Each row has a name. After each piece below comes the name of the row it's from, unless a question asks for something else. Each question is about the rows just above it. Places in a row count from 0.

[-54 -88 -43  37  41   3 -20] : vozu
[-88 -43 -54  37  62  51 -28] : buz
[-34 -67 -26   1  53  57 -31] : Vegid
[-51 -87 -48  40  48   5 -11] : pom
[-45 -86 -44  25  47  20 -20] : noki
[-49 -80 -45  32 -79   4 -16] : kinib
[-45 -82 -38  20  48  31 -26] : lud
Where does [-54 -88 -43  37] start? Give its row and place.
vozu, 0
Which entry of kinib is missing from [-49   4 -16 -79  32 -45]?
[-80]
One entry of noki was changed: [-45 -86 -44  24  47  20 -20]. Where, and from what?
3, [25]
Changed buz: [-88 -43 -53  37  62  51 -28]. Place and old value:
2, [-54]
[37 41] begins in row and place
vozu, 3
Changed vozu: [-54 -88 -43  37  40   3 -20]. Place and old value:
4, [41]

[ 27 -21 -25 -19  -8 -37  17] -> sas
[ 21 -11 -40   2  30 -41  41] -> rigi
[  8   7 -41  46  19  30  -1] -> lud
[ -6 -22 -46  39  36  46 -27] -> ruvi
[-18  -2  19  42  21  39 -45] -> dov
[-30 -11  14  28  28  42 -39] -> pasor
[-29  24 -14  44  26  40 -70] -> pom
[-36  -1  55  38  29   9 -39] -> vozu
[-38   9  66  21  22  12 -57] -> buz
[-58  -4  48  18  71   2 -63] -> kinib
[-58  34  82  38   8 -13 -84] -> Vegid
Where does [ 30 -41] start? Give its row and place.
rigi, 4
Changed Vegid: [-58  34  82  38   7 -13 -84]. Place and old value:
4, [8]
Shuffled rigi with one entry gone: [ 21   2 -41 -11  41  30], missing
[-40]
Row and place where [-21 -25 -19] starts:
sas, 1
Row and place where [ 29   9 -39] starts:
vozu, 4

[ 54 -39  46 -36  11] -> buz
[ 10 -16 -22   5  -5] -> pasor
[-66 -49  38  26 -45] -> Vegid
[-21 -41 -75  20   3] -> dov
[74 53 11 56 55] -> lud
[-59 -67  20 -75 -27] -> ruvi
[ 40   9  -7 -55  17] -> kinib
[  1  36 -13  12 -52] -> rigi
[  5 -37  62  64  28] -> vozu
[ 63 -62 -43  20  57] -> noki
[-45   0  80 -52  50] -> sas
Row and place where [-75  20] starts:
dov, 2
Which entry of lud is missing from [53 74 55 11]?
[56]
Changed buz: [ 53 -39  46 -36  11]. Place and old value:
0, [54]

[ 15 -37 -36 -64 -20 -30   5  30 -32   2  65  41   8  14 -36 -23   0 -16
 -12  -4  -1 -14  51] : dov
[ 39 -48 -26 -60 -13 -30   6  24 -21 -11  52  31   6   5 -17 -48  -5  -5
  -4   9 -11  27  22] : pasor
[ -1  44  27  66  -7  42  -2 -15  16   3 -55 -16 -13 -26  22  41  -1  19
   4   4   3  -3 -28] : noki
[ 25   8 -11  61   9  24  -2  27  27  28  26  40  11 -23  -3   3  22  -1
  19  41   4   4  37] : rigi
[-32   4 -21 -29 -49  -8 -26  48  33  50  19 -28  34 -20  28  -8 -17  39
  -9  -4  72  -1  12] : vozu
Where does [40 11] start? Give its row and place.
rigi, 11
Which entry of dov is missing from [ -1 -16 -23 -12 -14 -32  15   0  30  51 -20  41 -36   2 -36  14 -30   5
  65 -37 -64   8]?
[-4]
Where does [ 33  50  19 -28  34] start? Give its row and place.
vozu, 8
Row and place where [ 3 -3] starts:
noki, 20
Row and place where [ 11 -23  -3   3  22  -1  19  41   4   4  37] starts:
rigi, 12
Which entry of vozu is missing from [-17  33   4  39 -26  50  48 -49  28  -9 -32 -28 -21  -8  -1  -4 -29  -8
  72 -20  19  34]?
[12]
[22 41 -1 19  4  4  3 -3] begins in row and place
noki, 14

[-33  42 -52  22 -40 -58 -72   9  11   7] -> rigi
[-49  48 -64  17 -34 -76 -63  19  -9 -13] -> noki
[-33  42 -52  22 -40 -58 -57 -17   3  21] -> buz
[-39  10 -68 -29  -2 -41 -72   9  11   7] -> dov
Shuffled buz with one entry gone: [-33  42 -52 -40   3 -17 -57 -58  22], missing
[21]
Which entry of dov is missing from [ -2 -72 -29 -68 -39 -41  11   7   9]?
[10]
One entry of rigi was changed: [-33  42 -52  22 -40 -57 -72   9  11   7]. Where, and from what?
5, [-58]
Shuffled dov with one entry gone: [ 11 -68   9   7 -72  10  -2 -41 -29], missing
[-39]
One entry of noki was changed: [-49  48 -64  17 -34 -76 -63  19  -8 -13]. Where, and from what?
8, [-9]

[  0  47  -3  -1 -30 -37  10] -> vozu
[ 13 -37  26 -24 -19  36  25] -> sas
[-56 -32 -35  -3 -67 -35  12] -> noki
[  6 -27  -4  17 -58  53  19] -> pasor
[ 26 -24 -18  36  25  36  25] -> pom
[ 12 -26  17  33 -43  46  38] -> ruvi
[ 18  40  27  -4  66 -55   9] -> Vegid
[45 25 24 11 30 14  1] -> lud
[-34 -29 -33  -9 -82  31   8] -> dov
[ 12  41  -2  -6  50 -58  16] -> rigi
vozu without one entry, shuffled: [-37  -1  10  47 -30  -3]. Gone:
[0]
[ 26 -24 -19  36  25] begins in row and place
sas, 2
Where does [46 25 24 11 30 14  1] differ from lud, and what was there?
0, [45]
Where does [40 27 -4 66] start? Give its row and place.
Vegid, 1

[-36 -14   2 -44  -1   0 -15 -10 -10] : noki
[ 15   7  17  10  30  -3 -33 -26  -8] : pom
[ 0  3  5  1  2  2 -4  1  1] : dov
[  1 -36 -14   4 -44  -1  77  38 -18] : kinib
[-14  -8  -6  -7 -27   5  30  30   5] : sas
Where does [-36 -15   2 -44  -1   0 -15 -10 -10] differ from noki, and what was there?
1, [-14]
[-36 -14   4 -44  -1] begins in row and place
kinib, 1
One entry of noki was changed: [-36 -14   2 -44  -1  -1 -15 -10 -10]. Where, and from what?
5, [0]
One entry of dov was changed: [ 0  3  5  1  2  1 -4  1  1]. Where, and from what?
5, [2]

[ 77  43  59 -16 -44] = sas
[ 14  14   9  13 -10] = pasor
[-18   9 -10   7 -17] = lud
[ 28  77  35  41 -46] = vozu
[-12 -33 -17 -20  42] = ruvi
[ 20  -9 -16  30   9] = Vegid
[ 21  -1  25 -51  -5] = pom
[ 22  56  33   5 -49] = dov
Row and place where [ 77  35  41 -46] starts:
vozu, 1
Row and place where [-18   9 -10] starts:
lud, 0
One entry of ruvi was changed: [-13 -33 -17 -20  42]. Where, and from what?
0, [-12]
[  9 -10   7 -17] begins in row and place
lud, 1
Which entry of lud is missing from [-10   7   9 -17]?
[-18]

